Below is a small trained network, with its code and all its weights. Each question gives an input and a target symbol and asks what happens when units are switched off, that is, made to give their printed mean instead of their output.

import numpy as np


def w(rows, s, z=0):
    codes = np.array(rows[::2]) - 128.0
    scale = np.full(codes.shape[1], s)
    scale[-1] = z or s
    return codes * scale


def f(y):
    return np.maximum(y, 0)


def softmax(a):
    e = np.exp(a - a.max(-1, keepdims=True))
    return e / e.sum(-1, keepdims=True)


def log_softmax(a):
    a = a - a.max(-1, keepdims=True)
    return a - np.log(np.exp(a).sum(-1, keepdims=True))


def net(x, mask):
    ids = ['βγεηθλμξψω'.index(c) for c in x.split()]
    T = len(ids)
    res = E[ids] + P[:T]
    u = 0
    for l in range(2):
        q, k, v = (res @ M[l].T for M in (Q, K, V))
        z = softmax(np.where(np.tri(T) > 0, q @ k.T / 2**0.5, -1e9)) @ v
        res = res + np.where(mask[u], z, O[l][:, -1]) @ O[l][:, :-1]
        u += 1
        y = f(res @ A[l][:, :-1].T + A[l][:, -1])
        res = res + np.where(mask[u : u + 16], y, B[l][:, -1]) @ B[l][:, :-1]
        u += 16
    return log_softmax(res[-1] @ U[:, :-1].T + U[:, -1])


Q, K, V, O, A, B = {}, {}, {}, {}, {}, {}
E = w([
[201,84,247],'β',
[179,70,133],'γ',
[93,69,174],'ε',
[60,20,200],'η',
[121,108,174],'θ',
[123,97,170],'λ',
[132,227,231],'μ',
[71,169,11],'ξ',
[167,122,23],'ψ',
[98,102,153],'ω',
],0.015)
P = w([
[103,3,184],'0',
[150,138,104],'1',
[156,135,114],'2',
[156,128,114],'3',
[150,126,118],'4',
[153,127,122],'5',
[151,132,121],'6',
[151,132,116],'7',
],0.0075)
Q[0] = w([
[255,200,143],'0.h1',
[9,50,38],'0.h1',
],0.0087)
K[0] = w([
[224,251,127],'0.h1',
[77,118,81],'0.h1',
],0.012)
V[0] = w([
[182,162,106],'0.h1',
[2,62,93],'0.h1',
],0.0087)
O[0] = w([
[191,80,55,3],'0.h1',
[41,254,97,234],'0.h1',
],0.0059,0.0044)
A[0] = w([
[212,188,106,255],'0.n1',
[142,204,111,103],'0.n2',
[114,115,175,225],'0.n3',
[33,124,149,196],'0.n4',
[77,176,87,52],'0.n5',
[131,102,35,95],'0.n6',
[206,132,63,57],'0.n7',
[84,168,54,50],'0.n8',
[84,184,80,72],'0.n9',
[47,208,123,91],'0.n10',
[153,141,180,153],'0.n11',
[127,197,176,62],'0.n12',
[2,135,118,227],'0.n13',
[206,136,99,92],'0.n14',
[52,136,161,153],'0.n15',
[160,136,53,89],'0.n16',
],0.0092,0.0055)
B[0] = w([
[215,148,55,169],'0.n1',
[186,83,49,133],'0.n2',
[217,148,61,207],'0.n3',
[189,193,98,227],'0.n4',
[44,64,187,142],'0.n5',
[28,254,139,139],'0.n6',
[11,198,128,137],'0.n7',
[138,96,117,137],'0.n8',
[123,20,120,141],'0.n9',
[74,125,101,187],'0.n10',
[138,86,175,164],'0.n11',
[73,186,193,145],'0.n12',
[168,166,21,247],'0.n13',
[109,184,116,142],'0.n14',
[150,209,110,207],'0.n15',
[94,244,212,137],'0.n16',
],0.0056,0.013)
Q[1] = w([
[184,2,247],'1.h1',
[143,247,150],'1.h1',
],0.0086)
K[1] = w([
[243,144,90],'1.h1',
[60,117,254],'1.h1',
],0.01)
V[1] = w([
[111,235,31],'1.h1',
[158,232,255],'1.h1',
],0.0062)
O[1] = w([
[22,88,128,254],'1.h1',
[155,171,250,219],'1.h1',
],0.011,0.0056)
A[1] = w([
[102,164,197,123],'1.n1',
[63,128,153,117],'1.n2',
[73,102,71,94],'1.n3',
[94,68,130,133],'1.n4',
[143,151,141,141],'1.n5',
[75,164,137,93],'1.n6',
[172,255,70,131],'1.n7',
[114,77,123,117],'1.n8',
[160,50,156,5],'1.n9',
[79,161,159,139],'1.n10',
[109,19,165,176],'1.n11',
[123,92,81,97],'1.n12',
[195,148,8,174],'1.n13',
[189,153,140,3],'1.n14',
[175,61,24,162],'1.n15',
[55,94,186,150],'1.n16',
],0.01,0.0068)
B[1] = w([
[159,123,56,183],'1.n1',
[118,187,114,184],'1.n2',
[100,155,190,217],'1.n3',
[145,145,125,153],'1.n4',
[140,127,133,170],'1.n5',
[129,155,144,190],'1.n6',
[183,44,185,252],'1.n7',
[109,91,108,139],'1.n8',
[7,24,253,139],'1.n9',
[186,168,163,186],'1.n10',
[184,141,2,140],'1.n11',
[123,146,199,152],'1.n12',
[63,24,140,200],'1.n13',
[77,123,190,183],'1.n14',
[124,150,9,178],'1.n15',
[173,126,66,169],'1.n16',
],0.0072,0.014)
U = w([
[107,52,176,35],'β',
[178,76,25,253],'γ',
[134,158,106,107],'ε',
[137,254,99,166],'η',
[132,141,111,167],'θ',
[82,115,161,19],'λ',
[232,222,122,115],'μ',
[62,100,110,2],'ξ',
[88,106,128,170],'ψ',
[95,133,140,51],'ω',
],0.0082,0.0039)

Each question gives the input, a string of symbols that net reads in full, and the target symbol t.
The units are the heads (2 rows each of Q, K, V and O) and the neurons (one row each of A and B). Each row of codes is followed by its name. A weight is (code - 128) times the scale printed after its matrix; where a second scale follows, it is the last column's (O, A, B and U).
mask holds one flag per unit, layer by layer, with each layer's heads first. A switched-off unit (its flag False) gives its mean, the last column of its rows in O or B, instead of its output. The means were averaged over made-up inputs and are rounded, as every weight is.
A unit's drop is (log p(t) with every unit on - log p(t) with that unit switched off) / (log p(t) with every unit on - log p(t) with every unit switched off).
unit that matters most: the unit with the biggest drop
top k neurons: the k neurons with the biggest drops, biggest first
k most important neurons of layer l: the k neurons of layer l with the biggest drops, biggest first
input β ψ μ θ ε λ ψ, target β: unit that matters most => 0.n1
input γ β μ μ ε η, target γ: top 4 neurons => (0.n13, 0.n4, 0.n1, 0.n15)
input γ η η η γ ε, target γ: top 4 neurons => (0.n13, 0.n4, 0.n15, 1.n3)
input γ μ η μ ω, target γ: top 3 neurons => (0.n13, 0.n1, 0.n4)
input μ μ η η ξ ψ, target μ: top 2 neurons => (0.n13, 0.n16)
input β γ η γ η ψ η ω, target β: top 3 neurons => (0.n13, 0.n4, 1.n13)
input η ψ ε γ, target γ: top 2 neurons => (1.n11, 0.n15)
input η μ η η λ, target η: top 2 neurons => (0.n1, 1.n7)
input γ μ β η β ε, target γ: top 3 neurons => (0.n13, 0.n4, 0.n1)
input γ η μ ψ ξ, target ξ: 4 most important neurons of layer 0 => (0.n5, 0.n3, 0.n9, 0.n10)
input ξ ψ ξ μ μ ψ μ η, target ξ: top 2 neurons => (0.n5, 0.n1)
input β θ η θ γ θ ψ, target β: top 2 neurons => (1.n13, 0.n1)
input μ η θ η β, target β: top 2 neurons => (1.n9, 0.n1)
input γ η ω, target γ: top 2 neurons => (0.n13, 0.n4)
input η β ω η η β, target β: most important neuron of layer 0 => (0.n13)
input ξ γ μ μ μ η, target ξ: 3 most important neurons of layer 0 => (0.n1, 0.n5, 0.n3)
input η η η ε η ω θ, target η: 2 most important neurons of layer 1 => (1.n7, 1.n13)
input μ η γ θ ψ β η ψ, target μ: 2 most important neurons of layer 0 => (0.n13, 0.n1)
input θ μ η μ ξ η η γ, target γ: 3 most important neurons of layer 0 => (0.n4, 0.n15, 0.n12)
input γ γ ξ, target ξ: 2 most important neurons of layer 0 => (0.n5, 0.n3)
input μ η ε, target μ: 2 most important neurons of layer 0 => (0.n13, 0.n4)
input β μ β η γ η, target β: 3 most important neurons of layer 0 => (0.n13, 0.n4, 0.n15)
input μ μ γ θ, target γ: 2 most important neurons of layer 1 => (1.n3, 1.n11)
